Below is a small trained network, with its code and all its weights. Each question gives an input and a class and asks what happens when units are switched off, that is, made to give their printed mean instead of their output.

import numpy as np


def w(rows, s, z=0):
    codes = np.array(rows[::2]) - 128.0
    scale = np.full(codes.shape[1], s)
    scale[-1] = z or s
    return codes * scale


def f(y):
    return y / 2 * (1 + np.tanh(0.7978845608 * (y + 0.044715 * y**3)))


def log_softmax(a):
    a = a - a.max(-1, keepdims=True)
    return a - np.log(np.exp(a).sum(-1, keepdims=True))


def net(x, mask):
    res = np.array(x, float).reshape(1, 5) / 4 @ E
    y = f(res @ A[0][:, :-1].T + A[0][:, -1])
    res = res + np.where(mask, y, B[0][:, -1]) @ B[0][:, :-1]
    return log_softmax(res[-1] @ U[:, :-1].T + U[:, -1])


A, B = {}, {}
E = w([
[203,117,85,90],'x0',
[128,122,9,126],'x1',
[98,128,174,63],'x2',
[156,198,126,136],'x3',
[132,155,115,136],'x4',
],0.011)
A[0] = w([
[150,5,169,119,237],'neuron 1',
[145,88,111,45,2],'neuron 2',
[110,186,177,113,146],'neuron 3',
[122,137,70,129,171],'neuron 4',
[174,56,115,172,235],'neuron 5',
[162,143,185,215,173],'neuron 6',
[52,180,96,159,171],'neuron 7',
[230,212,45,110,103],'neuron 8',
[207,142,124,113,206],'neuron 9',
[230,191,146,233,53],'neuron 10',
[130,145,85,141,132],'neuron 11',
[204,120,132,119,170],'neuron 12',
[128,126,191,120,125],'neuron 13',
[152,250,162,86,47],'neuron 14',
[52,141,113,114,64],'neuron 15',
[130,145,65,135,127],'neuron 16',
[79,147,105,131,156],'neuron 17',
[168,104,171,47,123],'neuron 18',
[71,180,150,116,125],'neuron 19',
],0.012,0.0033)
B[0] = w([
[114,183,249,59,239],'neuron 1',
[92,50,105,71,163],'neuron 2',
[179,99,109,184,207],'neuron 3',
[68,144,133,120,181],'neuron 4',
[188,221,171,88,195],'neuron 5',
[178,173,173,212,214],'neuron 6',
[30,115,144,187,185],'neuron 7',
[53,155,24,111,254],'neuron 8',
[139,138,71,66,196],'neuron 9',
[174,235,71,228,205],'neuron 10',
[93,137,128,119,158],'neuron 11',
[173,123,96,54,178],'neuron 12',
[189,110,194,154,201],'neuron 13',
[228,57,44,147,206],'neuron 14',
[111,120,82,196,150],'neuron 15',
[74,144,136,111,180],'neuron 16',
[87,127,124,186,151],'neuron 17',
[187,77,138,48,201],'neuron 18',
[131,96,152,177,185],'neuron 19',
],0.019,0.0073)
U = w([
[185,22,130,121,78],'0',
[102,36,161,29,116],'1',
[118,185,103,180,67],'2',
[44,177,190,107,254],'3',
[45,13,175,181,145],'4',
[69,177,1,46,125],'5',
[156,186,140,76,117],'6',
[79,112,254,103,81],'7',
],0.0085,0.0083)

Each question gives the input, the list of numbers given to net, and the class t.
The units are the neurons (one row each of A and B). Each row of codes is followed by its name. A weight is (code - 128) times the scale printed after its matrix; where a second scale follows, it is the last column's (A, B and U).
mask holds one flag per neuron, in row order. A switched-off neuron (its flag False) gives its mean, the last column of its row in B, instead of its output. The means were averaged over made-up inputs and are rounded, as every weight is.
A unit's drop is (log p(t) with every unit on - log p(t) with that unit switched off) / (log p(t) with every unit on - log p(t) with every unit switched off).
The circuit of an input: a set's keep is (log p(t) with only the set's units on - log p(t) with every unit switched off) / (log p(t) with every unit on - log p(t) with every unit switched off). Starting from the 12 units with the biggest drops (on a tie, the unit counted first), units are removed one at a time, each time the one whose removal leaves the highest keep (on an exact tie, the one counted first), for as long as the keep stays at least 0.8.
units of the circuit, in order: the units of the circuit, biggest drop first
most important unit: the unit with the biggest drop
k most important neurons: the k neurons with the biggest drops, biggest first
drop when u is switched off: that unit's drop, to one decimal
input [4,-2,2,-8,-2], class 7: 2 most important neurons => neuron 1; neuron 14
input [-1,-2,-3,-3,-5], class 7: units of the circuit, in order => neuron 8; neuron 1
input [-7,-1,1,-4,-3], class 4: units of the circuit, in order => neuron 5
input [4,-5,8,-5,-5], class 1: 3 most important neurons => neuron 18; neuron 2; neuron 6
input [-4,6,-3,-1,0], class 3: units of the circuit, in order => neuron 14; neuron 7
input [5,-2,-5,-6,-2], class 6: 3 most important neurons => neuron 5; neuron 7; neuron 12
input [-6,-2,-1,-8,4], class 7: units of the circuit, in order => neuron 1; neuron 8
input [-2,7,4,-8,0], class 3: units of the circuit, in order => neuron 1; neuron 14
input [-6,8,6,-8,-7], class 3: 4 most important neurons => neuron 1; neuron 14; neuron 3; neuron 13
input [2,-3,-1,-4,1], class 7: units of the circuit, in order => neuron 8; neuron 1
input [8,0,2,-1,-2], class 5: 4 most important neurons => neuron 8; neuron 9; neuron 13; neuron 19
input [-5,6,1,4,3], class 4: units of the circuit, in order => neuron 7; neuron 5
input [-7,-2,-1,-7,5], class 4: units of the circuit, in order => neuron 5; neuron 7
input [-5,-4,3,1,-3], class 0: most important unit => neuron 3
input [-5,-1,8,-3,1], class 4: units of the circuit, in order => neuron 5; neuron 19
input [1,-3,8,-5,1], class 7: 4 most important neurons => neuron 1; neuron 14; neuron 8; neuron 9
input [3,-4,0,6,-5], class 0: 2 most important neurons => neuron 14; neuron 1
input [-7,-6,-8,-4,-3], class 7: 2 most important neurons => neuron 8; neuron 1
input [8,8,6,-6,-8], class 1: 2 most important neurons => neuron 2; neuron 1
input [-4,-8,-5,5,8], class 2: most important unit => neuron 10
input [8,-3,-4,-8,6], class 6: 2 most important neurons => neuron 5; neuron 1
input [0,-1,-4,6,-8], class 2: 2 most important neurons => neuron 10; neuron 6
input [-5,-4,-1,-1,-5], class 7: drop when neuron 1 is switched off => 0.1
input [-8,-1,-2,-3,-3], class 4: drop when neuron 7 is switched off => 0.2
input [8,-8,6,-3,4], class 1: drop when neuron 1 is switched off => 0.2
input [-2,-2,1,3,-7], class 0: drop when neuron 15 is switched off => 0.0
input [-8,6,3,8,4], class 4: most important unit => neuron 7
